Below is a small trained network, with its code and all its weights. Each question gives an input and a class and asks what happens when units are switched off, that is, made to give their printed mean instead of their output.

import numpy as np


def w(rows, s, z=0):
    codes = np.array(rows[::2]) - 128.0
    scale = np.full(codes.shape[1], s)
    scale[-1] = z or s
    return codes * scale


def f(y):
    return np.maximum(y, 0)


def log_softmax(a):
    a = a - a.max(-1, keepdims=True)
    return a - np.log(np.exp(a).sum(-1, keepdims=True))


def net(x, mask):
    res = np.array(x, float).reshape(1, 7) / 4 @ E
    y = f(res @ A[0][:, :-1].T + A[0][:, -1])
    res = res + np.where(mask, y, B[0][:, -1]) @ B[0][:, :-1]
    return log_softmax(res[-1] @ U[:, :-1].T + U[:, -1])


A, B = {}, {}
E = w([
[122,137,139,133,119,127,130],'x0',
[126,126,123,119,137,129,131],'x1',
[91,84,104,30,3,171,132],'x2',
[65,170,52,191,130,244,91],'x3',
[214,235,35,112,88,99,147],'x4',
[135,119,122,127,131,129,120],'x5',
[203,84,140,166,122,217,241],'x6',
],0.0073)
A[0] = w([
[185,209,36,117,83,114,140,86],'n0',
[178,77,195,77,118,37,168,82],'n1',
[59,149,104,108,136,55,35,108],'n2',
[51,95,111,187,144,190,101,84],'n3',
[43,42,206,136,166,168,80,110],'n4',
[35,13,222,140,198,146,103,77],'n5',
[190,77,222,50,116,2,180,102],'n6',
[187,105,145,169,131,195,205,116],'n7',
[68,185,41,196,114,232,95,7],'n8',
[195,177,145,214,224,70,147,128],'n9',
[179,96,180,84,127,32,165,85],'n10',
[162,77,114,162,106,203,247,81],'n11',
[138,208,75,95,123,92,123,54],'n12',
[66,170,125,97,135,66,40,103],'n13',
[55,155,125,88,106,49,9,110],'n14',
[127,84,107,68,23,154,130,143],'n15',
[206,224,73,121,104,94,142,103],'n16',
[118,119,107,28,16,176,125,134],'n17',
[109,88,103,39,10,156,130,99],'n18',
[92,109,84,65,39,167,132,97],'n19',
[175,89,151,158,109,165,239,101],'n20',
[172,177,109,208,233,117,109,99],'n21',
[192,235,53,112,103,115,148,86],'n22',
[106,98,102,66,18,135,149,113],'n23',
],0.006,0.0016)
B[0] = w([
[143,40,146,117,38,52,234,202],'n0',
[53,203,10,175,70,194,94,217],'n1',
[232,190,198,42,122,188,85,205],'n2',
[92,129,32,143,55,147,135,189],'n3',
[163,43,119,107,22,60,228,214],'n4',
[156,28,132,102,30,62,255,230],'n5',
[49,192,2,192,73,197,80,253],'n6',
[193,198,196,55,144,200,67,202],'n7',
[65,187,8,147,67,185,90,209],'n8',
[54,125,193,201,212,83,121,249],'n9',
[43,186,16,176,102,206,79,213],'n10',
[246,211,179,22,146,200,66,211],'n11',
[160,71,137,101,79,85,172,176],'n12',
[222,176,181,29,124,179,79,201],'n13',
[234,183,195,34,138,201,65,218],'n14',
[82,132,183,194,206,94,105,206],'n15',
[150,47,145,132,91,47,232,207],'n16',
[73,110,172,211,230,72,111,219],'n17',
[77,118,195,196,240,69,105,218],'n18',
[63,118,174,183,204,101,106,199],'n19',
[234,200,164,31,136,210,64,204],'n20',
[59,102,182,226,220,65,104,228],'n21',
[149,25,137,115,53,64,210,207],'n22',
[72,122,181,191,238,92,117,204],'n23',
],0.0051,0.0068)
U = w([
[91,120,184,182,240,84,118,176],'0',
[214,177,178,41,131,164,95,29],'1',
[147,52,130,112,38,78,199,37],'2',
[78,176,5,157,84,161,100,255],'3',
],0.016,0.00057)

Each question gives the input, the list of numbers given to net, and the class t.
The units are the neurons (one row each of A and B). Each row of codes is followed by its name. A weight is (code - 128) times the scale printed after its matrix; where a second scale follows, it is the last column's (A, B and U).
mask holds one flag per neuron, in row order. A switched-off neuron (its flag False) gives its mean, the last column of its row in B, instead of its output. The means were averaged over made-up inputs and are rounded, as every weight is.
A unit's drop is (log p(t) with every unit on - log p(t) with that unit switched off) / (log p(t) with every unit on - log p(t) with every unit switched off).
The circuit of an input: a set's keep is (log p(t) with only the set's units on - log p(t) with every unit switched off) / (log p(t) with every unit on - log p(t) with every unit switched off). Starting from the 12 units with the biggest drops (on a tie, the unit counted first), units are removed one at a time, each time the one whose removal leaves the highest keep (on an exact tie, the one counted first), for as long as the keep stays at least 0.8.
units of the circuit, in order: the units of the circuit, biggest drop first
k most important neurons: the k neurons with the biggest drops, biggest first
drop when u is switched off: that unit's drop, to one decimal
input [2,-8,0,2,7,-6,-8], class 1: units of the circuit, in order => n14
input [-7,-5,5,5,7,5,-3], class 2: units of the circuit, in order => n0, n22
input [8,7,-3,-7,-2,7,6], class 3: units of the circuit, in order => n6, n1
input [-1,-7,5,-3,-8,-1,8], class 1: 3 most important neurons => n11, n20, n7
input [-6,-7,2,-8,-6,-8,0], class 3: 2 most important neurons => n6, n1
input [-8,-5,-7,4,7,-5,0], class 0: 2 most important neurons => n21, n9
input [-3,7,-5,4,-6,-2,0], class 2: 2 most important neurons => n5, n4
input [-5,1,-4,-6,3,3,8], class 1: 2 most important neurons => n20, n11
input [-4,7,-5,-7,7,3,-5], class 2: 3 most important neurons => n16, n22, n0
input [2,-1,-7,-6,8,7,0], class 2: 2 most important neurons => n22, n16
input [6,2,4,2,6,0,7], class 1: 2 most important neurons => n11, n20
input [3,4,8,-7,0,1,-8], class 0: 2 most important neurons => n18, n17
input [2,0,-3,6,-4,-4,5], class 3: 2 most important neurons => n8, n3
input [-3,-3,-1,-6,7,6,-6], class 2: units of the circuit, in order => n16
input [3,5,-4,-8,-7,-1,5], class 3: 3 most important neurons => n6, n1, n10
input [6,0,2,8,6,-3,-8], class 1: drop when n2 is switched off => 0.3
input [-8,6,8,-7,-5,-7,4], class 0: drop when n15 is switched off => 0.1
input [1,4,-2,-7,-3,6,-5], class 3: drop when n6 is switched off => 0.3
